data =
array([[ 38, -54, -23,  17,  19,  22],
       [-34,  59,  24, -16, -18, -30],
       [-36,  63,  25, -15, -20, -29],
       [  2,   2,  -1,  39,  48,  35],
       [  2,   0,   4,  38,  64,  33]])
Indices start at 0.
(0, 0) = 38
(0, 2) = -23
(3, 0) = 2
(2, 4) = -20
(1, 5) = -30
(3, 1) = 2
(3, 3) = 39
(1, 1) = 59
(4, 5) = 33
(0, 1) = -54
(4, 0) = 2
(3, 2) = -1
(2, 2) = 25
(1, 4) = -18
(4, 4) = 64
(1, 2) = 24
(0, 5) = 22

B =
  7  -23   15  -18  -10    3    9   -5  -19    0   -6    1  -13
  5   -1   -1    4  -13   20   11   13    2   -8  -51    4  -19
  5   -1    1    2  -13   18   12   11    3   -8  -52    4  -17
  3   -7   -3    3   -9   13   14    7   -4   -9  -49   14  -19
  5   -4    0    1  -15   16   18    0    1   -8  -44    8  -17
 -5   24   25    6   -4   13   -1    4   -8  -10   10  -23   -5
 -2   26   26   12   -7   15    1   -1   -6  -10    6  -19   -1
 13  -19   13  -15  -10    6    3   -6  -20    5   -8    0  -13
Rows and columns are counted from 0.
(0, 0): 7
(3, 5): 13
(7, 5): 6
(4, 6): 18
(7, 3): -15
(6, 6): 1
(2, 0): 5
(4, 9): -8
(2, 6): 12
(5, 11): -23
(6, 8): -6
(1, 7): 13
(5, 8): -8
(7, 4): -10
(0, 5): 3
(1, 11): 4
(7, 10): -8
(7, 1): -19
(7, 7): -6
(5, 7): 4
(4, 12): -17
(4, 4): -15
(2, 10): -52
(7, 6): 3
(5, 4): -4
(6, 12): -1
(5, 12): -5
(1, 4): -13
(3, 0): 3
(2, 4): -13
(7, 8): -20
(5, 3): 6
(3, 4): -9
(6, 11): -19

x = [ 18   2 -51 -15 -18 -60]
x[0] => 18
x[4] => -18

X =
[[ 12 -24   7 -23  25 -29 -31   3   3  18  26]
 [ 20  22  48  16  49 -25 -21  32  17  26  -7]
 [ 26   1  22  -2  28 -23 -25   9   8  16   7]
 [ 21 -24  -3 -10  29 -28 -30 -11 -11   5  16]
 [-10 -15  14 -32   1 -13 -11  24  19  27  31]
 [ 28 -28  12 -29   3 -16 -17  25  34  21  23]
 [ 27 -24  -6  -7  25 -23 -25 -13 -12   1  11]
 [ 29   5  -5  15 -18  26  26   8  19 -23 -28]
 [-12 -23  16 -41   3 -22 -16  26  19  38  45]
 [ 44   7  22   5   9  -3  -2  37  45  11  -5]]
Rows and columns are counted from 0.
row 0 col 0 = 12
row 4 col 7 = 24
row 3 col 2 = -3
row 9 col 8 = 45
row 9 col 10 = -5
row 0 col 10 = 26
row 6 col 9 = 1
row 9 col 9 = 11
row 6 col 7 = -13
row 8 col 9 = 38
row 3 col 4 = 29
row 5 col 9 = 21
row 3 col 10 = 16
row 2 col 10 = 7
row 5 col 1 = -28
row 8 col 10 = 45
row 3 col 6 = -30
row 8 col 8 = 19
row 9 col 4 = 9
row 6 col 5 = -23
row 4 col 3 = -32
row 2 col 4 = 28
row 9 col 3 = 5
row 6 col 3 = -7
row 0 col 7 = 3
row 3 col 9 = 5
row 2 col 1 = 1
row 5 col 0 = 28
row 1 col 1 = 22
row 2 col 0 = 26

m =
[[-27  64   9  21  10  38  62]
 [-45  51  23  21  39  29  49]
 [ 26  13  13  21  -3  36  12]
 [ 13  30 -13 -14 -17  -2  29]
 [ -1  27  -8 -31   5 -31  26]
 [ -2 -18  14  19  25  11 -16]
 [  3  57 -10 -16   1 -39  58]
 [ 19  21   5   7   5  -2  21]
 [-11  57 -14 -10 -13   8  55]
 [ -9  -8  17   6  28   2  -8]
 [-10  64 -23 -27 -10 -27  64]]
m[0, -7]: -27
m[-3]: [-11, 57, -14, -10, -13, 8, 55]
m[3, -6]: 30
m[10]: [-10, 64, -23, -27, -10, -27, 64]
m[-6, -7]: -2
m[-9, 5]: 36
m[7, -1]: 21
m[7, 4]: 5
m[5, -1]: -16
m[8, 6]: 55
m[1, 5]: 29
m[4, -2]: -31
m[:, -3]: [10, 39, -3, -17, 5, 25, 1, 5, -13, 28, -10]
m[-3, -2]: 8
m[2, -4]: 21
m[:, -7]: [-27, -45, 26, 13, -1, -2, 3, 19, -11, -9, -10]
m[:, -1]: [62, 49, 12, 29, 26, -16, 58, 21, 55, -8, 64]
m[7]: [19, 21, 5, 7, 5, -2, 21]
m[9, -6]: -8
m[2]: [26, 13, 13, 21, -3, 36, 12]
m[8, 3]: -10
m[10, 6]: 64
m[:, -2]: [38, 29, 36, -2, -31, 11, -39, -2, 8, 2, -27]
m[3, 4]: -17
m[5, 5]: 11
m[3, 6]: 29
m[-6, 2]: 14
m[7, 3]: 7
m[-9, -6]: 13

W =
[[-28  11  13   0   1  -1  13  16  10]
 [ -6   0  12  10  -5  10  25  -9  20]
 [  2   3  12  -4 -15   3   3   8 -16]
 [ 29 -10 -24   3   0  -2 -45  26  -1]
 [-12   3  -2  -8  -1   4 -11  11  -9]
 [ -6  -4  13  -5  -1  14   1  -8  14]
 [ 39  13  16   1  13   6  -2   4  20]
 [-10   4 -22   1  -2 -12   4  -5 -32]
 [-14  10  23   2   4   2 -27   8   6]
 [ -7  -3  -6   2   8   2  -7  20  19]
 [ -8 -11   6   4  -5  -2   9  15   1]
 [-13  -2  14   4   2  -5  13  -8  -4]
 [-62   4  -5  -3  -5  -2   3 -16 -40]
 [-54  11  -6  -4 -11   1  -6  11 -17]
 [ 11  -1  19   4   9  -4   3  -3   5]
 [-31  -8   9   0   5 -10  14   4   8]]
Indices start at 0.
(0, 0): -28
(13, 2): -6
(2, 6): 3
(9, 6): -7
(1, 6): 25
(12, 5): -2
(12, 8): -40
(1, 7): -9
(8, 0): -14
(5, 4): -1
(11, 1): -2
(8, 1): 10
(14, 5): -4
(6, 2): 16
(11, 5): -5
(8, 8): 6
(8, 5): 2
(0, 1): 11
(10, 1): -11
(2, 3): -4
(2, 0): 2
(14, 1): -1
(4, 7): 11
(13, 6): -6
(4, 0): -12
(6, 7): 4
(7, 4): -2
(15, 6): 14
(9, 7): 20
(13, 7): 11
(14, 0): 11
(7, 1): 4
(5, 0): -6
(4, 4): -1
